Below are the code and all the weights of a small trained network. Each question names an input and a class and asks about switching units off, where a switched-off unit gives its printed mean instead of its output.

import numpy as np


def w(rows, s, z=0):
    codes = np.array(rows[::2]) - 128.0
    scale = np.full(codes.shape[1], s)
    scale[-1] = z or s
    return codes * scale


def f(y):
    return np.maximum(y, 0)


def log_softmax(a):
    a = a - a.max(-1, keepdims=True)
    return a - np.log(np.exp(a).sum(-1, keepdims=True))


def net(x, mask):
    res = np.array(x, float).reshape(1, 4) / 4 @ E
    y = f(res @ A[0][:, :-1].T + A[0][:, -1])
    res = res + np.where(mask, y, B[0][:, -1]) @ B[0][:, :-1]
    return log_softmax(res[-1] @ U[:, :-1].T + U[:, -1])


A, B = {}, {}
E = w([
[117,129,104,76,122,133],'x0',
[228,220,2,159,57,188],'x1',
[254,44,154,45,48,60],'x2',
[199,61,105,130,220,237],'x3',
],0.0089)
A[0] = w([
[99,182,115,137,153,142,131],'neuron 1',
[190,130,152,101,93,106,153],'neuron 2',
[72,217,92,164,168,164,148],'neuron 3',
[135,153,157,143,134,145,179],'neuron 4',
[84,210,128,149,149,171,152],'neuron 5',
[83,182,124,132,78,54,111],'neuron 6',
[101,170,114,138,77,84,120],'neuron 7',
[112,230,131,130,68,55,109],'neuron 8',
[92,168,119,150,130,149,157],'neuron 9',
[206,255,52,159,69,171,5],'neuron 10',
[49,88,166,111,174,92,16],'neuron 11',
[201,104,91,121,209,219,79],'neuron 12',
[244,108,128,124,64,67,169],'neuron 13',
],0.014,0.0032)
B[0] = w([
[126,116,75,136,107,112,172],'neuron 1',
[110,129,63,130,113,99,182],'neuron 2',
[149,108,45,84,93,105,217],'neuron 3',
[143,155,122,103,118,139,145],'neuron 4',
[131,115,65,98,96,108,197],'neuron 5',
[150,130,139,161,151,188,184],'neuron 6',
[150,127,132,164,133,181,172],'neuron 7',
[140,120,157,152,138,226,197],'neuron 8',
[115,131,97,81,119,136,172],'neuron 9',
[96,132,249,136,174,36,250],'neuron 10',
[124,151,196,136,143,61,190],'neuron 11',
[140,143,152,181,129,236,215],'neuron 12',
[121,121,31,76,99,114,224],'neuron 13',
],0.02)
U = w([
[178,110,54,72,80,110,44],'0',
[203,127,150,167,144,245,108],'1',
[155,128,204,111,165,44,255],'2',
],0.013,0.00079)

Each question gives the input, the list of numbers given to net, and the class t.
The units are the neurons (one row each of A and B). Each row of codes is followed by its name. A weight is (code - 128) times the scale printed after its matrix; where a second scale follows, it is the last column's (A, B and U).
mask holds one flag per neuron, in row order. A switched-off neuron (its flag False) gives its mean, the last column of its row in B, instead of its output. The means were averaged over made-up inputs and are rounded, as every weight is.
A unit's drop is (log p(t) with every unit on - log p(t) with that unit switched off) / (log p(t) with every unit on - log p(t) with every unit switched off).
The circuit of an input: a set's keep is (log p(t) with only the set's units on - log p(t) with every unit switched off) / (log p(t) with every unit on - log p(t) with every unit switched off). Starting from the 12 units with the biggest drops (on a tie, the unit counted first), units are removed one at a time, each time the one whose removal leaves the highest keep (on an exact tie, the one counted first), for as long as the keep stays at least 0.8.
units of the circuit, in order: the units of the circuit, biggest drop first
k most important neurons: the k neurons with the biggest drops, biggest first
drop when u is switched off: that unit's drop, to one decimal
input [8,1,-6,-7], class 1: units of the circuit, in order : [neuron 8]
input [-2,-8,-8,2], class 0: 4 most important neurons : [neuron 10; neuron 3; neuron 5; neuron 1]
input [1,4,4,5], class 1: 2 most important neurons : [neuron 12; neuron 3]
input [3,-6,4,1], class 2: 2 most important neurons : [neuron 11; neuron 3]
input [-6,-4,7,-8], class 1: 3 most important neurons : [neuron 8; neuron 6; neuron 3]
input [8,7,4,-8], class 1: 3 most important neurons : [neuron 8; neuron 6; neuron 7]
input [-7,0,1,2], class 1: 2 most important neurons : [neuron 10; neuron 3]
input [-4,4,-3,-3], class 2: 4 most important neurons : [neuron 10; neuron 12; neuron 13; neuron 2]
input [-1,4,-2,2], class 2: 2 most important neurons : [neuron 10; neuron 13]
input [4,-4,3,0], class 2: 3 most important neurons : [neuron 3; neuron 5; neuron 13]
input [5,7,7,8], class 1: 3 most important neurons : [neuron 12; neuron 3; neuron 5]
input [-7,-2,-7,-7], class 0: 2 most important neurons : [neuron 3; neuron 5]
input [2,-5,-6,2], class 0: 2 most important neurons : [neuron 10; neuron 3]
input [5,8,-3,5], class 2: units of the circuit, in order : [neuron 10]
input [7,5,-3,-6], class 1: drop when neuron 6 is switched off : 0.2
input [1,-5,-5,-4], class 0: drop when neuron 12 is switched off : 2.5
input [-2,-1,0,-3], class 1: drop when neuron 10 is switched off : 0.8
